Below is a small trained network, with its code and all its weights. Each question gives an input and a target symbol and asks what happens when units are switched off, that is, made to give their printed mean instead of their output.

import numpy as np


def w(rows, s, z=0):
    codes = np.array(rows[::2]) - 128.0
    scale = np.full(codes.shape[1], s)
    scale[-1] = z or s
    return codes * scale


def norm(h):
    return h / np.sqrt((h * h).mean(-1, keepdims=True) + 1e-5)


def f(y):
    return y / 2 * (1 + np.tanh(0.7978845608 * (y + 0.044715 * y**3)))


def softmax(a):
    e = np.exp(a - a.max(-1, keepdims=True))
    return e / e.sum(-1, keepdims=True)


def log_softmax(a):
    a = a - a.max(-1, keepdims=True)
    return a - np.log(np.exp(a).sum(-1, keepdims=True))


def net(x, mask):
    ids = ['ΔΘΨαβεζλμτω'.index(c) for c in x.split()]
    T = len(ids)
    res = E[ids] + P[:T]
    r = norm(res)
    for j in range(2):
        rows = slice(2 * j, 2 * j + 2)
        q, k, v = (r @ M[0][rows].T for M in (Q, K, V))
        z = softmax(np.where(np.tri(T) > 0, q @ k.T / 2**0.5, -1e9)) @ v
        o = O[0][rows]
        res = res + np.where(mask[j], z, o[:, -1]) @ o[:, :-1]
    y = f(norm(res) @ A[0][:, :-1].T + A[0][:, -1])
    res = res + np.where(mask[2:6], y, B[0][:, -1]) @ B[0][:, :-1]
    return log_softmax(norm(res)[-1] @ U[:, :-1].T + U[:, -1])


Q, K, V, O, A, B = {}, {}, {}, {}, {}, {}
E = w([
[72,160,65,76,4,70],'Δ',
[132,73,195,107,122,214],'Θ',
[54,94,194,138,136,85],'Ψ',
[138,102,160,133,170,54],'α',
[130,138,96,162,95,131],'β',
[120,58,135,89,94,125],'ε',
[188,162,103,152,109,142],'ζ',
[224,131,128,50,133,117],'λ',
[177,149,132,176,150,92],'μ',
[125,47,203,125,62,67],'τ',
[116,138,114,93,124,118],'ω',
],0.026)
P = w([
[90,95,1,151,114,197],'0',
[112,127,57,140,92,188],'1',
[121,116,88,109,117,145],'2',
[125,121,116,107,122,137],'3',
[143,155,93,126,111,150],'4',
[134,138,109,113,137,136],'5',
[140,153,93,118,131,133],'6',
[149,170,98,127,133,142],'7',
[146,173,94,129,144,132],'8',
[146,177,92,133,150,133],'9',
[139,178,87,135,135,130],'10',
[150,194,77,142,165,113],'11',
[136,167,92,139,154,129],'12',
[135,178,76,146,145,126],'13',
],0.006)
Q[0] = w([
[178,125,118,132,106,125],'H1',
[116,113,82,126,148,118],'H1',
[245,128,141,156,153,77],'H2',
[109,114,136,143,172,176],'H2',
],0.013)
K[0] = w([
[230,96,166,61,108,19],'H1',
[254,143,100,252,80,56],'H1',
[94,207,133,131,174,75],'H2',
[140,6,226,210,113,130],'H2',
],0.0083)
V[0] = w([
[230,106,242,140,1,87],'H1',
[193,142,146,100,157,131],'H1',
[104,192,82,115,239,98],'H2',
[134,97,146,205,104,113],'H2',
],0.0068)
O[0] = w([
[67,50,58,131,64,132,253],'H1',
[218,98,114,77,250,110,124],'H1',
[136,85,180,125,92,98,22],'H2',
[126,58,81,175,154,198,144],'H2',
],0.011,0.0051)
A[0] = w([
[27,147,37,72,90,156,177],'N1',
[2,84,98,49,177,141,95],'N2',
[100,103,128,188,245,203,155],'N3',
[156,157,155,109,89,149,251],'N4',
],0.0068,0.0016)
B[0] = w([
[196,152,232,93,157,89,255],'N1',
[145,179,153,240,148,163,220],'N2',
[2,189,169,63,198,165,204],'N3',
[117,83,211,43,241,178,149],'N4',
],0.01,0.0045)
U = w([
[2,215,88,23,87,95,105],'Δ',
[61,115,129,84,184,222,169],'Θ',
[36,192,209,217,150,111,4],'Ψ',
[74,108,119,106,198,92,67],'α',
[99,201,125,180,89,144,111],'β',
[169,129,198,177,106,163,29],'ε',
[170,147,108,121,133,171,87],'ζ',
[162,109,95,28,172,118,124],'λ',
[161,104,116,220,189,141,143],'μ',
[59,54,92,132,66,117,191],'τ',
[157,197,218,110,128,78,185],'ω',
],0.013,0.0048)

Each question gives the input, a string of symbols that net reads in full, and the target symbol t.
The units are the heads (2 rows each of Q, K, V and O) and the neurons (one row each of A and B). Each row of codes is followed by its name. A weight is (code - 128) times the scale printed after its matrix; where a second scale follows, it is the last column's (O, A, B and U).
mask holds one flag per unit, heads first, then neurons. A switched-off unit (its flag False) gives its mean, the last column of its rows in O or B, instead of its output. The means were averaged over made-up inputs and are rounded, as every weight is.
A unit's drop is (log p(t) with every unit on - log p(t) with that unit switched off) / (log p(t) with every unit on - log p(t) with every unit switched off).
The circuit of an input: a set's keep is (log p(t) with only the set's units on - log p(t) with every unit switched off) / (log p(t) with every unit on - log p(t) with every unit switched off). Starting from all 6 units, units are removed one at a time, each time the one whose removal leaves the highest keep (on an exact tie, the one counted first), for as long as the keep stays at least 0.8.
units of the circuit, in order: the units of the circuit, biggest drop first
unit that matters most: the unit with the biggest drop
k most important neurons: the k neurons with the biggest drops, biggest first
heads that matter: for each layer, one digit per head in row order, 1 if its drop is at least 0.15 and else 0, layers parted by /
drop of u: that unit's drop, to one decimal
input Δ Ψ Θ ω ζ λ α Θ Θ μ τ ω μ, target ω: unit that matters most : H2
input τ Θ α, target τ: units of the circuit, in order : (H2 N1 H1)
input λ Θ β, target λ: heads that matter : 10
input μ ω Θ β λ Θ Θ τ Ψ ω β, target ω: units of the circuit, in order : (N1 H2)
input Ψ τ ε ω ζ, target ω: heads that matter : 01
input Θ β ω μ, target ω: heads that matter : 11
input β τ Θ Ψ λ ζ, target λ: units of the circuit, in order : (N2 H1)
input μ ζ ω ω β, target ω: units of the circuit, in order : (H2 H1)
input Θ μ Θ β, target μ: units of the circuit, in order : (H2 H1)
input Θ Θ Θ Θ β ω ω τ ε, target ω: heads that matter : 01
input β Θ ω Θ Ψ μ Ψ λ ζ, target λ: heads that matter : 10
input Θ λ λ ε, target λ: heads that matter : 11
input τ τ Ψ Θ τ Θ τ μ, target τ: units of the circuit, in order : (H1 N2)
input τ Θ ω Δ ζ, target ω: units of the circuit, in order : (H2)
input μ τ ε τ Θ Θ τ τ ζ τ Ψ β, target τ: heads that matter : 10
input Ψ ε μ μ β μ β, target μ: 2 most important neurons : (N1 N3)
input Θ β Ψ ω μ α Θ ε, target ε: 3 most important neurons : (N2 N3 N1)
input β τ Θ Θ Θ μ μ β β β Θ Θ ε, target ε: 3 most important neurons : (N2 N1 N3)
input α ω ε, target ω: drop of H1 : 0.2
input ω ω ω τ, target ω: unit that matters most : H1
input Θ τ ζ, target τ: drop of H1 : 0.6
input β τ β β β Θ Θ ε τ β β ζ, target τ: drop of H2 : 0.1
